Each row is followed by the band that its hidden value falls in (each part has its own value, ranges and names):
120	90	181	-494	-95	-48	24	-246	234	-217	-131	-36	38	-146	120	-35	52	123	-287	-246	98	-254	499	71	-577	-20	-200	-116	-109	18	33	27	66	518	-130	200	24	19	-115	121	40 => <37>
174	85	140	-137	-97	-175	-92	-144	33	-84	199	-107	-56	75	83	4	-351	25	-35	92	-52	200	-109	32	115	89	162	-89	298	-200	-192	227	-121	-235	145	-56	83	-191	-149	80	-224 => <34>
-113	-82	114	-133	-19	-7	-49	17	24	183	206	98	-20	-206	74	171	-114	-55	106	-244	105	-142	-187	-291	28	-141	-17	413	-231	24	124	-175	163	161	133	-146	9	12	31	-249	128 => <42>
-70	171	-320	199	133	157	-281	6	110	-87	352	41	-138	147	-84	50	-394	236	13	-82	200	315	-490	-20	265	-32	439	-209	229	-447	-121	125	-109	-309	320	-6	-60	-12	-39	-48	-397 => <34>
20	30	-124	-5	-6	66	-6	-2	35	342	11	39	-115	-173	-16	144	91	-169	178	-190	58	40	-72	-235	15	-67	32	221	-181	-68	45	2	-28	-34	203	-51	9	146	68	-82	301 => <30>
-61	-214	-48	-3	72	3	-97	29	-79	-125	-113	-84	161	-66	-2	75	-415	-26	-182	40	-57	127	-186	-31	304	172	7	226	5	123	31	-135	230	-97	-26	-280	-224	381	-173	187	-17 => <37>
262	-91	170	-288	-340	233	-9	-41	298	-1	215	-202	-223	177	128	167	-91	-30	-357	63	-27	308	266	206	-241	19	-232	-83	-46	392	-91	-108	88	11	30	100	23	-185	13	6	286 => <32>
93	92	29	-302	-181	64	-19	-53	61	94	-109	-33	-57	-95	94	34	140	-76	-62	-116	-41	-28	211	99	-199	-1	-2	27	-156	32	107	-83	30	190	116	74	59	17	60	-65	202 => <38>
-13	-267	-102	56	85	-34	-81	-4	-97	-85	-150	-103	84	-92	-20	74	-395	-101	-175	28	-37	212	-118	-89	294	163	-17	211	-17	147	-46	-67	193	-195	-38	-306	-248	443	-192	298	43 => <34>
-18	-246	-72	3	60	-26	-56	4	-69	-56	-154	-76	85	-95	-1	59	-347	-89	-165	25	-57	172	-95	-66	255	136	-19	220	-39	146	-30	-98	187	-152	-22	-277	-219	401	-173	255	56 => <34>
94	-75	-152	150	-70	69	-217	-17	-264	-110	34	-190	-88	-18	-92	226	-261	-167	-89	-103	150	246	-188	-138	217	244	77	83	-93	32	221	-44	146	-180	75	-147	-86	270	25	22	143 => <39>
-43	-218	-69	10	99	0	-53	6	-25	-6	-188	-85	172	-124	-13	90	-349	-84	-142	37	-109	161	-110	-60	292	152	-56	262	14	151	-41	-64	187	-120	-33	-287	-253	427	-192	269	79 => <38>
-49	-200	-90	40	147	23	-68	28	-32	3	-217	-122	250	-133	-34	123	-367	-92	-123	53	-127	145	-150	-70	338	205	-81	281	71	144	-45	-19	186	-97	-56	-309	-289	483	-211	283	98 => <42>
225	-93	45	-230	-297	251	7	12	261	64	175	-147	-255	201	115	97	-36	-38	-289	91	-39	320	182	215	-172	-4	-123	-105	-91	322	-84	-143	73	-85	105	78	18	-112	63	-4	281 => <32>
-60	-202	-36	-3	79	-7	-99	19	-70	-113	-108	-86	174	-79	-2	83	-420	-26	-170	37	-66	125	-188	-40	309	170	0	235	24	112	19	-110	221	-91	-25	-284	-225	369	-181	190	-21 => <37>
186	21	79	-240	-235	269	79	-62	430	110	138	-103	-121	127	114	105	12	56	-282	64	-80	168	182	176	-240	-29	-207	-60	-65	283	-38	-121	97	62	79	134	24	-73	25	-16	311 => <38>
287	-41	168	-258	-362	196	-6	-89	300	-10	202	-217	-230	151	143	153	-77	-29	-360	75	-44	301	262	198	-235	28	-215	-96	-41	373	-69	-94	89	-3	44	103	53	-169	4	9	287 => <39>
67	-25	-207	192	-30	76	-198	-44	-214	-74	-33	-160	-55	-65	-105	206	-225	-144	-77	-112	126	227	-197	-145	230	226	91	86	-96	-7	228	-34	138	-179	91	-140	-100	344	7	55	147 => <34>
259	50	40	27	-11	-385	-95	-288	-121	-57	264	-154	-167	-17	98	-38	-278	-126	83	13	93	138	-145	-243	67	60	163	-125	165	-245	-211	417	-85	-366	131	-166	109	-62	-95	153	-141 => <39>
183	32	92	-247	-233	282	77	-43	446	142	160	-114	-101	124	130	117	25	50	-259	77	-97	144	158	173	-231	-32	-221	-35	-52	296	-48	-115	98	85	85	125	28	-88	33	-52	334 => <42>
2	-81	-161	-12	16	188	95	107	-32	393	-307	62	5	-140	-185	207	59	-244	151	-129	-66	164	31	-155	137	123	-47	323	-150	-21	133	-88	-76	-106	133	-17	-100	323	18	89	443 => <42>
-206	-18	-92	-365	145	266	138	258	397	217	-23	348	63	198	-34	-161	-157	303	53	58	-134	60	-124	248	41	-153	254	1	173	-341	-252	-155	-219	-26	257	140	-77	-100	-87	2	-248 => <42>
203	42	100	-230	-131	-53	147	11	-83	-41	141	20	-68	335	-8	-111	-156	30	53	196	-23	-30	-203	58	16	236	194	-145	84	-280	164	-18	-75	-249	185	108	222	-169	91	-116	-15 => <37>
91	94	43	-319	-173	76	-17	-61	93	61	-109	-34	-41	-88	90	38	120	-44	-92	-122	-33	-34	233	110	-226	3	-24	12	-136	33	99	-78	31	220	93	95	49	13	40	-49	183 => <38>
45	-82	81	-255	30	-210	154	-47	27	30	228	164	-100	127	126	-226	-130	71	103	41	61	-206	-199	-136	-86	-79	178	-10	-91	-240	-37	-24	29	-131	166	-52	145	-95	37	-81	-117 => <37>
102	112	226	-463	-13	6	52	-223	312	-151	-123	-36	142	-173	36	82	-15	142	-228	-279	108	-275	464	-28	-549	29	-302	-19	13	-28	6	113	-3	579	-180	229	-11	24	-185	136	87 => <30>
68	21	-169	178	-6	59	-177	-58	-202	-24	-2	-171	21	-79	-83	216	-187	-149	-17	-99	94	130	-247	-175	228	236	56	121	-82	-12	261	4	167	-127	92	-152	-77	325	39	-5	189 => <38>
-117	-116	150	-186	-56	-37	-33	6	-7	114	170	150	-72	-198	49	144	-148	-31	68	-279	134	-117	-114	-274	-10	-148	16	396	-252	-13	141	-226	129	153	125	-101	31	-27	2	-216	59 => <37>
-10	-295	-103	3	68	-4	-91	43	-122	-88	-192	-111	80	-69	-24	69	-380	-121	-190	38	-54	245	-62	-27	282	177	-18	195	-13	172	-68	-84	173	-180	-48	-295	-267	431	-185	313	51 => <39>
139	-55	215	-517	-54	-17	45	-194	215	-241	-110	-26	-9	-81	17	37	-65	94	-303	-288	183	-140	582	11	-605	19	-279	-106	-55	28	-62	76	-20	463	-209	231	-36	-17	-172	233	44 => <32>
-46	139	-317	166	129	151	-285	26	67	-114	345	26	-161	183	-98	43	-404	214	9	-80	221	337	-447	-3	239	-4	440	-247	243	-454	-145	148	-138	-321	302	7	-64	-32	-37	-22	-407 => <39>
-30	-306	-42	-22	71	-13	-163	56	-147	-189	-69	-143	111	-28	-1	95	-491	-70	-221	36	-12	226	-137	-15	302	189	-5	182	45	170	-72	-77	213	-137	-68	-320	-272	347	-194	251	-58 => <32>
-181	-67	-111	-350	111	267	176	257	365	202	-58	377	-20	225	-71	-174	-155	282	28	54	-106	120	-78	239	27	-141	269	-17	120	-339	-227	-205	-244	-103	260	170	-63	-85	-86	43	-226 => <37>
-33	-30	-37	-253	65	107	144	145	350	293	59	174	9	194	62	-150	-175	134	72	225	-245	190	-157	199	155	-103	194	-5	244	-198	-372	16	-197	-269	267	-7	-32	-114	-97	83	-132 => <42>
-87	-57	155	-151	-55	-11	-61	16	57	189	242	63	-29	-212	114	181	-117	-52	95	-216	85	-138	-181	-270	23	-153	-31	412	-192	55	80	-161	148	183	134	-151	30	-31	8	-274	130 => <30>
101	79	206	-486	-65	-59	39	-250	297	-169	-53	-25	53	-149	152	-35	32	139	-263	-228	85	-274	447	35	-563	-72	-224	-80	-92	40	-25	48	86	513	-123	163	17	-10	-119	101	37 => <38>
271	15	-22	44	20	-364	-156	-264	-187	-60	280	-198	-189	1	80	-19	-261	-181	99	-17	142	184	-130	-244	58	71	167	-178	157	-228	-250	480	-89	-385	119	-189	65	-44	-57	178	-124 => <32>
178	25	107	-164	-104	-138	-155	-89	-23	-66	213	-140	-106	85	85	32	-325	-41	-30	60	-19	277	-51	60	97	70	159	-112	275	-146	-256	250	-137	-235	141	-76	42	-214	-114	88	-200 => <32>
-77	-223	-32	-157	-120	0	-31	99	-108	268	219	159	-320	-134	128	44	90	-191	135	-259	178	-43	-96	-251	-62	-269	107	316	-512	100	106	-312	168	4	240	-157	57	3	206	-288	230 => <32>
-79	-160	-21	-151	-151	27	12	79	-35	281	219	185	-308	-126	138	29	116	-136	118	-231	144	-78	-126	-229	-66	-279	112	319	-521	91	164	-367	182	19	270	-116	98	-4	211	-332	241 => <34>
-76	-214	-36	-124	-102	-19	-55	69	-108	246	256	146	-321	-151	126	60	62	-183	133	-284	213	-45	-116	-293	-65	-276	100	312	-504	92	98	-278	177	7	231	-169	51	8	196	-282	212 => <32>
-69	261	-277	184	185	157	-265	11	153	16	352	18	-21	102	-87	99	-355	223	120	-75	149	224	-530	-62	279	-5	388	-149	330	-500	-141	237	-158	-227	318	-1	-48	-37	-49	-94	-348 => <30>

22	23	49	245	-227	-203	-125	103	-35	-199	-67	-224	-111	-153	-277	164	275	-69	13	32	-119	-99	-119	-156	441	-78	89	270	-267	-98	79	219	-337	168	-268	-10	-205	183	121	-29	-212 => sn
-113	264	-165	262	162	326	-518	-231	-107	138	77	-161	-153	-184	86	11	-427	24	137	-61	26	-405	-102	370	98	53	-245	-10	129	120	166	-44	301	-74	-302	-167	635	-69	238	-338	-122 => hc
-137	-115	97	32	71	31	-354	-322	-128	26	-81	-286	75	-11	86	-40	-37	33	-184	191	212	-436	-121	-113	-179	7	-342	68	326	176	-142	-137	225	26	-191	-437	500	-199	285	-236	23 => fg
-66	71	24	228	-202	-69	-273	164	-326	49	-58	-94	-171	-352	64	134	-82	-54	131	-141	-368	84	155	-33	489	-48	162	94	-125	-162	302	310	-137	56	-89	86	-197	54	69	-17	-42 => lm
75	-24	-80	251	-250	-122	-116	153	63	-202	-105	-224	-221	3	-377	219	352	-111	-48	28	-40	-100	-20	-195	357	-152	193	203	-226	-93	5	314	-242	122	-148	126	-224	182	103	-16	-292 => jt
429	362	-77	120	159	286	-109	176	50	-198	73	17	-276	3	-27	157	84	66	34	-135	-3	184	212	-255	-60	-71	319	-206	-129	-85	88	311	-178	68	136	352	69	83	-142	32	-11 => hc
3	404	-184	129	106	299	-475	-155	-75	111	126	-221	-83	-234	129	4	-427	136	175	-202	-138	-479	-301	414	245	-189	-260	134	-17	66	167	-39	30	-146	-600	-406	457	-26	426	-342	-136 => tb
50	-190	-157	-60	10	201	200	238	206	-152	-224	242	-14	605	-176	-186	77	153	-272	196	102	-5	180	4	-264	57	139	-156	109	283	178	-153	-20	99	45	286	-76	-244	-69	111	-95 => sn
226	141	-48	90	-18	0	65	152	253	-283	-63	-143	-114	78	-328	88	431	-23	-55	74	125	51	-170	-257	-33	-177	121	116	-308	35	-26	175	-375	140	-63	164	-106	145	-67	-59	-193 => jt
-187	397	-101	1	84	82	-258	-117	97	112	171	-144	119	-291	8	-117	-352	143	183	-121	-63	-367	-621	551	267	-133	-467	294	-191	99	217	-204	-168	-82	-773	-438	306	44	405	-388	-229 => mn
-108	-202	-9	29	36	-1	-292	-286	59	-149	-136	-265	131	216	-4	-87	110	16	-192	288	326	-498	-223	-85	-204	2	-331	21	337	279	-263	-193	171	-37	-227	-381	439	-243	293	-246	-94 => fg
202	106	-93	-77	130	395	130	307	34	31	-137	254	-170	323	9	-116	-110	191	-149	-66	-125	162	343	23	-294	-19	240	-154	-11	185	356	-19	-80	127	139	296	-23	-196	-189	111	90 => jt
-258	-231	176	-234	52	-132	23	-17	-149	-48	-103	159	54	301	132	-117	-49	204	-217	284	46	141	196	-183	-240	209	-91	-252	344	6	58	-263	56	96	46	-27	74	-275	88	-29	127 => mt
52	333	-331	201	61	346	-477	-113	46	4	81	-198	-127	-35	30	14	-359	100	162	-157	-60	-545	-267	444	262	-190	-169	57	22	123	102	-6	86	-205	-570	-268	431	-46	427	-321	-257 => lm
71	179	-115	296	109	374	-489	-267	-132	90	-32	-323	-86	-140	41	-5	-279	42	-6	-35	16	-614	-123	173	37	-105	-220	167	97	231	125	-17	218	-7	-364	-373	613	-87	284	-251	-55 => sn
-28	14	0	247	-233	-135	-188	184	-98	-91	-62	-78	-64	-225	-93	87	66	-98	93	-76	-205	-23	-20	40	506	21	93	174	-170	-40	192	255	-224	79	-199	108	-247	72	50	6	-179 => fg
-196	356	-222	124	92	241	-431	-165	-108	169	97	-183	-161	-208	82	5	-451	125	232	-97	-167	-299	-259	436	202	-175	-255	53	-47	-9	266	-79	94	-163	-504	-280	450	-1	384	-435	-160 => mt
-28	-203	30	-92	4	149	-31	93	-116	91	-130	133	-110	325	0	-26	-95	136	-351	81	35	-36	415	-153	-206	95	99	-149	330	68	121	-13	212	130	128	100	60	-234	53	130	62 => mn
272	219	-96	-157	206	338	119	304	98	-148	-64	289	-104	338	137	-137	-67	240	-23	-53	-98	251	216	0	-301	-10	227	-303	-9	148	238	-66	-224	27	98	291	-23	-214	-174	44	105 => lm
-53	-45	-96	-150	105	218	101	234	-22	-3	-147	302	-193	435	47	-103	-111	196	-127	106	-76	288	392	-18	-313	78	203	-351	158	67	271	-112	47	53	227	349	-6	-249	-121	16	69 => mt
601	341	-107	13	196	402	100	265	245	-348	-46	100	-17	266	7	-111	120	202	-15	-95	-21	3	-13	-97	-203	-132	236	-92	-211	259	150	43	-432	68	-104	174	-8	-88	-158	93	30 => sn
124	113	-4	-118	173	269	31	223	-84	-48	-37	323	-137	286	187	-90	-220	242	-67	-18	-132	255	398	-18	-211	155	213	-359	154	46	288	-69	-33	71	139	295	38	-230	-127	90	154 => mt
-25	333	-319	64	-24	246	-258	-16	124	137	122	-157	-27	-105	-114	-22	-332	144	50	-189	-78	-422	-408	437	305	-337	-220	233	-152	38	229	30	-28	-159	-678	-261	180	74	479	-252	-328 => jt
74	112	-61	191	-93	-93	-80	158	153	-212	10	-91	-226	-37	-331	205	311	-109	11	19	89	93	-29	-159	222	-14	164	46	-216	-123	-18	288	-215	124	-19	305	-122	200	-34	-50	-278 => tb
472	356	-48	109	153	192	-48	190	249	-345	122	68	-91	44	-84	81	163	47	31	-111	141	78	-13	-142	16	51	199	-132	-155	31	-20	229	-303	79	-38	323	22	83	-139	65	-115 => tb
432	385	-40	32	214	247	0	206	195	-287	80	103	-101	51	5	17	115	97	61	-102	67	182	13	-131	-124	6	194	-177	-171	61	67	150	-321	72	31	306	46	21	-195	17	-16 => lm
464	437	80	97	218	251	-19	164	136	-198	124	54	-49	-143	-14	23	55	80	32	-168	39	98	-21	-108	-50	56	119	2	-241	78	148	174	-345	182	-63	203	87	86	-210	68	25 => jt
-104	92	141	188	-175	-191	-176	95	-197	40	-15	-203	-221	-370	-186	224	138	-91	32	-62	-199	75	28	-154	379	-53	68	259	-246	-221	174	277	-224	211	-113	13	-145	208	55	-68	-103 => mn
-66	304	-261	154	77	300	-395	-121	61	98	45	-203	-95	-99	-17	-34	-321	71	138	-116	-40	-483	-334	475	156	-180	-270	160	-45	172	153	-78	64	-132	-536	-301	437	-39	350	-369	-230 => fg
232	223	-91	-121	210	400	108	322	49	-11	-64	306	-178	264	108	-109	-134	201	-53	-106	-117	288	323	29	-320	9	249	-272	-14	132	324	-3	-121	76	190	364	1	-189	-234	68	118 => tb
250	168	-140	-106	167	406	94	327	72	-37	-97	283	-198	348	67	-92	-98	193	-88	-90	-103	220	342	14	-301	-29	282	-272	18	145	279	16	-94	51	179	358	-20	-203	-190	83	78 => tb
424	416	-55	-27	274	468	12	288	35	-57	41	236	-197	74	149	-37	-152	185	27	-224	-125	252	285	-15	-237	1	277	-239	-98	89	303	120	-191	88	145	347	81	-93	-257	81	141 => tb
85	162	60	223	-91	-101	-147	123	18	-117	71	-110	-215	-227	-262	238	196	-102	7	-71	7	60	21	-158	326	46	129	129	-209	-176	49	329	-202	191	-71	213	-93	234	-15	2	-202 => fg
132	133	-56	-149	169	298	85	275	-5	-33	-75	306	-145	308	131	-112	-148	227	-70	-37	-126	253	322	18	-263	58	209	-294	71	96	286	-74	-95	67	139	289	-5	-222	-147	58	119 => lm
-231	-81	-44	117	71	151	-308	-291	-61	131	-163	-322	-32	-2	-65	-69	-36	-20	-129	209	177	-424	-179	38	-251	-105	-344	162	151	262	15	-159	254	34	-160	-355	543	-155	208	-348	-58 => jt
-368	-338	96	-37	26	-36	-100	-87	-138	161	-96	117	-86	220	-69	-9	-84	11	-356	274	261	29	354	-157	-250	308	-97	-206	452	13	41	-81	462	166	260	176	251	-202	29	1	-10 => lm
129	70	-270	-116	-50	156	-6	59	206	150	137	-3	274	-83	-45	-103	-112	78	-300	-89	289	-37	-253	-136	-17	-374	-117	10	55	-4	101	352	168	-201	-182	139	-109	30	290	76	-262 => mn
-75	349	-237	94	37	191	-271	-78	163	51	116	-157	57	-134	-81	-92	-312	124	137	-121	-39	-471	-547	540	287	-192	-348	265	-174	151	200	-128	-109	-117	-749	-343	287	35	419	-332	-308 => jt
-15	-94	-23	-109	56	185	142	221	55	11	-148	257	-62	384	-64	-141	-60	160	-234	90	3	91	260	33	-242	119	95	-124	114	183	253	-133	1	156	76	227	-30	-220	-97	97	16 => jt
459	390	-115	221	171	360	-140	210	101	-162	122	95	-309	-22	-88	177	4	10	26	-199	57	150	279	-140	12	60	346	-211	-116	-58	129	378	-73	102	169	507	106	114	-212	100	-80 => lm
129	320	147	243	32	-23	-268	47	-187	-50	181	-83	-286	-405	-70	294	-7	-40	82	-145	-79	166	179	-226	325	125	167	-13	-143	-316	129	369	-117	199	10	228	70	251	-34	3	-46 => hc
314	251	-84	-81	199	417	152	294	104	-44	-110	179	-145	232	11	-122	-8	189	-71	-82	-107	199	183	-32	-359	-120	217	-109	-161	204	326	-4	-239	120	109	252	4	-135	-237	40	108 => jt
15	137	134	82	-79	-309	-81	69	81	-319	69	-126	-16	-167	-172	140	317	-31	80	69	40	77	-254	-185	315	48	-16	103	-216	-151	-86	125	-424	132	-239	25	-141	177	72	-97	-184 => lm
-226	-248	229	-40	44	-13	-190	-153	-263	197	-43	8	-37	38	49	25	-139	52	-374	161	178	-97	344	-240	-192	259	-135	-85	454	-11	26	-32	393	204	141	-61	298	-187	105	48	110 => fg
